Below is a small trained network, with its code and all its weights. Each question gives an input and a class and asks what happens when units are switched off, that is, made to give their printed mean instead of their output.

import numpy as np


def w(rows, s, z=0):
    codes = np.array(rows[::2]) - 128.0
    scale = np.full(codes.shape[1], s)
    scale[-1] = z or s
    return codes * scale


def norm(h):
    return h / np.sqrt((h * h).mean(-1, keepdims=True) + 1e-5)


def f(y):
    return y / 2 * (1 + np.tanh(0.7978845608 * (y + 0.044715 * y**3)))


def log_softmax(a):
    a = a - a.max(-1, keepdims=True)
    return a - np.log(np.exp(a).sum(-1, keepdims=True))


def net(x, mask):
    res = np.array(x, float).reshape(1, 7) / 4 @ E
    u = 0
    for l in range(4):
        y = f(norm(res) @ A[l][:, :-1].T + A[l][:, -1])
        res = res + np.where(mask[u : u + 6], y, B[l][:, -1]) @ B[l][:, :-1]
        u += 6
    return log_softmax(norm(res)[-1] @ U[:, :-1].T + U[:, -1])


A, B = {}, {}
E = w([
[89,70,196,33,232,134,138,253,44,187,200],'x0',
[43,210,150,211,180,89,54,84,176,71,187],'x1',
[105,159,217,135,209,15,158,149,62,77,21],'x2',
[76,92,121,204,131,9,205,116,101,52,142],'x3',
[95,3,36,193,126,90,194,150,199,163,221],'x4',
[176,157,156,148,162,200,5,79,113,129,173],'x5',
[95,128,96,186,115,176,73,119,85,100,238],'x6',
],0.0038)
A[0] = w([
[79,69,94,226,94,3,200,117,106,72,142,4],'L0N1',
[121,214,121,172,62,82,122,75,136,76,49,30],'L0N2',
[172,89,42,88,66,135,204,142,159,152,115,117],'L0N3',
[183,114,205,36,124,135,157,166,65,130,7,19],'L0N4',
[184,156,70,153,99,165,46,153,105,128,177,28],'L0N5',
[175,74,91,156,98,66,225,116,180,131,161,87],'L0N6',
],0.0045,0.0032)
B[0] = w([
[29,34,102,237,201,202,246,35,18,14,135,255],'L0N1',
[64,194,186,194,92,90,32,177,125,109,58,221],'L0N2',
[171,153,131,113,237,52,86,97,199,165,140,243],'L0N3',
[189,213,160,104,192,117,218,59,2,201,100,242],'L0N4',
[182,131,183,111,68,159,130,59,85,104,189,147],'L0N5',
[81,45,16,164,117,138,190,116,126,159,98,223],'L0N6',
],0.0048,0.0028)
A[1] = w([
[194,118,116,115,71,247,66,89,126,114,197,39],'L1N1',
[101,83,137,115,129,138,121,175,79,123,137,2],'L1N2',
[118,135,130,112,114,91,161,181,145,92,72,34],'L1N3',
[128,81,151,89,120,129,150,255,96,156,178,12],'L1N4',
[126,171,107,129,122,140,163,140,121,100,138,38],'L1N5',
[109,87,126,139,111,170,83,94,152,127,146,114],'L1N6',
],0.0066,0.0024)
B[1] = w([
[101,100,144,132,125,254,109,10,76,146,224,253],'L1N1',
[93,156,114,139,138,153,144,145,118,168,108,124],'L1N2',
[141,115,88,133,85,178,101,94,68,130,130,135],'L1N3',
[44,237,186,132,57,146,149,155,192,98,108,181],'L1N4',
[143,92,130,172,112,150,150,104,127,133,54,111],'L1N5',
[156,110,187,123,134,128,134,120,80,149,130,170],'L1N6',
],0.0065,0.0037)
A[2] = w([
[149,210,196,215,2,119,55,96,165,22,40,2],'L2N1',
[88,149,201,102,154,75,167,207,153,166,153,92],'L2N2',
[103,122,136,170,73,82,154,162,121,178,94,132],'L2N3',
[130,174,191,120,126,135,34,94,188,172,107,153],'L2N4',
[166,96,195,27,119,93,191,108,48,126,50,57],'L2N5',
[217,48,70,128,41,163,157,195,213,172,125,48],'L2N6',
],0.0048,0.0034)
B[2] = w([
[37,182,20,46,52,135,3,182,91,103,55,252],'L2N1',
[126,129,106,143,137,199,60,231,168,126,151,178],'L2N2',
[126,166,165,103,142,158,109,102,154,76,162,157],'L2N3',
[103,105,128,176,140,103,107,104,85,72,145,237],'L2N4',
[186,129,167,161,131,216,163,126,114,150,89,227],'L2N5',
[87,140,126,40,110,56,87,20,197,182,100,148],'L2N6',
],0.0059,0.0026)
A[3] = w([
[255,165,202,76,151,120,183,162,55,164,34,33],'L3N1',
[181,101,54,77,82,66,158,100,224,202,130,5],'L3N2',
[151,150,179,169,217,91,44,140,128,122,61,203],'L3N3',
[162,97,114,144,132,161,103,101,124,189,181,79],'L3N4',
[57,133,135,138,42,138,200,197,168,130,171,135],'L3N5',
[109,133,180,169,159,72,67,145,115,45,201,116],'L3N6',
],0.0057,0.0024)
B[3] = w([
[237,189,63,127,46,170,253,179,50,243,100,255],'L3N1',
[24,104,218,31,144,44,76,76,202,236,25,170],'L3N2',
[200,107,51,94,46,71,154,151,159,118,177,200],'L3N3',
[146,155,178,100,96,101,98,60,110,135,146,169],'L3N4',
[131,146,203,139,168,169,110,167,133,72,66,171],'L3N5',
[225,97,111,94,119,111,145,132,182,177,84,184],'L3N6',
],0.0066,0.0042)
U = w([
[68,86,143,69,153,85,132,72,202,214,78,110],'0',
[87,39,96,235,187,101,232,107,107,61,129,198],'1',
[222,190,116,114,99,164,235,173,62,200,94,201],'2',
[71,153,214,123,177,201,136,250,165,121,148,47],'3',
[149,129,182,131,116,227,81,25,96,158,234,177],'4',
[234,103,115,123,162,42,92,185,167,112,199,5],'5',
[102,191,61,135,62,91,35,116,95,57,67,76],'6',
],0.011,0.0026)

Each question gives the input, the list of numbers given to net, and the class t.
The units are the neurons (one row each of A and B). Each row of codes is followed by its name. A weight is (code - 128) times the scale printed after its matrix; where a second scale follows, it is the last column's (A, B and U).
mask holds one flag per neuron, layer by layer. A switched-off neuron (its flag False) gives its mean, the last column of its row in B, instead of its output. The means were averaged over made-up inputs and are rounded, as every weight is.
A unit's drop is (log p(t) with every unit on - log p(t) with that unit switched off) / (log p(t) with every unit on - log p(t) with every unit switched off).
The circuit of an input: a set's keep is (log p(t) with only the set's units on - log p(t) with every unit switched off) / (log p(t) with every unit on - log p(t) with every unit switched off). Starting from the 12 units with the biggest drops (on a tie, the unit counted first), units are removed one at a time, each time the one whose removal leaves the highest keep (on an exact tie, the one counted first), for as long as the keep stays at least 0.8.
circuit, biggest first: the units of the circuit, biggest drop first
unit that matters most: the unit with the biggest drop
top k neurons: the k neurons with the biggest drops, biggest first
top k neurons in layer l: the k neurons of layer l with the biggest drops, biggest first
drop when u is switched off: that unit's drop, to one decimal
input [7,-8,-5,-3,5,8,-7], class 4: top neuron in layer 0	(L0N6)
input [7,-5,0,-1,5,4,-6], class 3: top 2 neurons	(L1N4; L2N2)
input [6,-1,2,1,2,-4,-2], class 3: circuit, biggest first	(L1N4; L2N2)
input [7,-2,0,4,8,3,-5], class 3: circuit, biggest first	(L1N4; L3N5)
input [-6,-2,4,-8,-6,-6,7], class 6: top 2 neurons	(L2N1; L0N2)
input [-7,-5,-3,-8,8,-3,6], class 0: top 3 neurons in layer 0	(L0N3; L0N6; L0N1)
input [8,-6,5,4,7,0,-4], class 3: circuit, biggest first	(L1N4; L2N2)
input [1,0,2,-1,2,-1,5], class 3: top 2 neurons in layer 0	(L0N3; L0N4)
input [0,2,2,2,3,2,6], class 1: top 2 neurons	(L0N1; L1N1)
input [-2,4,0,3,-6,-3,-7], class 6: top 2 neurons	(L2N1; L0N2)
input [2,1,8,-5,6,-3,1], class 3: top 2 neurons in layer 1	(L1N4; L1N1)
input [0,6,3,2,-2,6,3], class 6: top 2 neurons	(L2N1; L0N3)
input [-6,3,-5,5,-3,-8,-7], class 6: top 2 neurons	(L0N2; L2N1)
input [4,5,7,-8,3,2,0], class 5: unit that matters most	L3N3
input [-7,-7,2,2,3,-3,-7], class 0: top 2 neurons	(L3N2; L0N6)
input [-4,-8,3,-7,6,-2,-5], class 0: top 2 neurons	(L3N2; L2N6)
input [-4,2,0,-7,-5,-7,-2], class 6: top 2 neurons in layer 2	(L2N1; L2N4)
input [7,0,-1,0,-6,-5,5], class 3: top 2 neurons in layer 1	(L1N4; L1N6)
input [2,-5,-7,8,-3,-6,3], class 1: drop when L0N1 is switched off	2.3
input [3,-6,-5,1,3,2,0], class 0: drop when L0N3 is switched off	0.2
input [8,4,-2,3,-3,-6,1], class 3: drop when L1N1 is switched off	0.0
